Below is a small trained network, with its code and all its weights. Each question gives an input and a target symbol and asks what happens when units are switched off, that is, made to give their printed mean instead of their output.

import numpy as np


def w(rows, s, z=0):
    codes = np.array(rows[::2]) - 128.0
    scale = np.full(codes.shape[1], s)
    scale[-1] = z or s
    return codes * scale


def norm(h):
    return h / np.sqrt((h * h).mean(-1, keepdims=True) + 1e-5)


def f(y):
    return np.maximum(y, 0)


def softmax(a):
    e = np.exp(a - a.max(-1, keepdims=True))
    return e / e.sum(-1, keepdims=True)


def log_softmax(a):
    a = a - a.max(-1, keepdims=True)
    return a - np.log(np.exp(a).sum(-1, keepdims=True))


def net(x, mask):
    ids = ['ΓΘΛβδζμξπφ'.index(c) for c in x.split()]
    T = len(ids)
    res = E[ids] + P[:T]
    r = norm(res)
    for j in range(3):
        rows = slice(2 * j, 2 * j + 2)
        q, k, v = (r @ M[0][rows].T for M in (Q, K, V))
        z = softmax(np.where(np.tri(T) > 0, q @ k.T / 2**0.5, -1e9)) @ v
        o = O[0][rows]
        res = res + np.where(mask[j], z, o[:, -1]) @ o[:, :-1]
    y = f(norm(res) @ A[0][:, :-1].T + A[0][:, -1])
    res = res + np.where(mask[3:11], y, B[0][:, -1]) @ B[0][:, :-1]
    return log_softmax(norm(res)[-1] @ U[:, :-1].T + U[:, -1])


Q, K, V, O, A, B = {}, {}, {}, {}, {}, {}
E = w([
[149,86,81],'Γ',
[218,106,86],'Θ',
[152,238,142],'Λ',
[107,206,100],'β',
[250,179,153],'δ',
[64,88,60],'ζ',
[160,91,90],'μ',
[148,103,160],'ξ',
[68,163,203],'π',
[152,95,130],'φ',
],0.024)
P = w([
[153,1,204],'0',
[153,22,180],'1',
[155,42,155],'2',
[163,54,134],'3',
[164,62,114],'4',
[174,71,95],'5',
[170,95,78],'6',
[177,99,79],'7',
],0.0048)
Q[0] = w([
[82,101,141],'H1',
[62,96,79],'H1',
[220,89,59],'H2',
[253,115,73],'H2',
[176,132,132],'H3',
[185,21,187],'H3',
],0.045)
K[0] = w([
[110,35,166],'H1',
[22,17,91],'H1',
[190,190,10],'H2',
[250,222,54],'H2',
[140,113,111],'H3',
[253,239,24],'H3',
],0.022)
V[0] = w([
[120,74,166],'H1',
[166,181,50],'H1',
[246,159,196],'H2',
[174,60,93],'H2',
[123,92,176],'H3',
[134,161,89],'H3',
],0.013)
O[0] = w([
[149,166,189,120],'H1',
[124,125,47,183],'H1',
[251,219,98,254],'H2',
[161,68,145,220],'H2',
[125,75,132,127],'H3',
[132,178,123,130],'H3',
],0.011,0.0063)
A[0] = w([
[141,148,101,169],'N1',
[114,253,78,162],'N2',
[149,104,86,122],'N3',
[17,142,24,93],'N4',
[187,123,128,107],'N5',
[29,233,216,11],'N6',
[116,206,234,90],'N7',
[138,116,225,3],'N8',
],0.02,0.0053)
B[0] = w([
[172,146,127,210],'N1',
[74,127,204,254],'N2',
[109,138,170,216],'N3',
[158,230,83,215],'N4',
[116,107,77,245],'N5',
[254,64,108,151],'N6',
[72,135,219,156],'N7',
[82,143,59,164],'N8',
],0.038,0.0087)
U = w([
[124,31,170,169],'Γ',
[236,114,74,129],'Θ',
[100,144,229,237],'Λ',
[138,235,116,129],'β',
[252,184,204,2],'δ',
[91,199,47,64],'ζ',
[134,85,130,180],'μ',
[37,107,137,166],'ξ',
[196,68,220,108],'π',
[67,94,42,145],'φ',
],0.015,0.0044)

Each question gives the input, a string of symbols that net reads in full, and the target symbol t.
The units are the heads (2 rows each of Q, K, V and O) and the neurons (one row each of A and B). Each row of codes is followed by its name. A weight is (code - 128) times the scale printed after its matrix; where a second scale follows, it is the last column's (O, A, B and U).
mask holds one flag per unit, heads first, then neurons. A switched-off unit (its flag False) gives its mean, the last column of its rows in O or B, instead of its output. The means were averaged over made-up inputs and are rounded, as every weight is.
A unit's drop is (log p(t) with every unit on - log p(t) with that unit switched off) / (log p(t) with every unit on - log p(t) with every unit switched off).
The circuit of an input: a set's keep is (log p(t) with only the set's units on - log p(t) with every unit switched off) / (log p(t) with every unit on - log p(t) with every unit switched off). Starting from all 11 units, units are removed one at a time, each time the one whose removal leaves the highest keep (on an exact tie, the one counted first), for as long as the keep stays at least 0.8.
units of the circuit, in order: the units of the circuit, biggest drop first
unit that matters most: the unit with the biggest drop
top k neurons: the k neurons with the biggest drops, biggest first
drop of u: that unit's drop, to one decimal
input φ Λ φ φ φ, target Λ: unit that matters most	H2
input δ φ Γ Λ ξ, target Λ: units of the circuit, in order	[H2; N2; N4]
input ξ Γ δ ζ ζ Γ, target δ: top 3 neurons	[N4; N2; N8]
input ξ Θ π φ Λ φ μ, target Λ: units of the circuit, in order	[H2; N2]
input φ φ ξ φ Γ π φ ξ, target ξ: units of the circuit, in order	[N8; H1; N4]
input Θ φ π μ ξ Λ φ, target Λ: units of the circuit, in order	[N2; H2]
input Θ π Θ δ φ Γ μ, target δ: top 3 neurons	[N4; N2; N8]
input ξ Θ φ Θ Γ φ Θ Θ, target Θ: top 2 neurons	[N4; N5]
input φ ζ φ Θ ξ Θ, target Θ: top 3 neurons	[N4; N2; N5]
input μ Γ φ, target φ: top 2 neurons	[N8; N2]
input Θ Γ φ μ φ Θ Λ Γ, target Λ: top 3 neurons	[N2; N4; N6]
input φ δ δ Λ ζ π μ Γ, target Λ: drop of H2	1.4
input β Γ Θ ξ, target Θ: drop of N5	0.0
input φ ζ φ Θ π, target π: drop of H2	0.1
input φ ξ φ μ Θ Θ φ ξ, target Θ: drop of N4	0.1
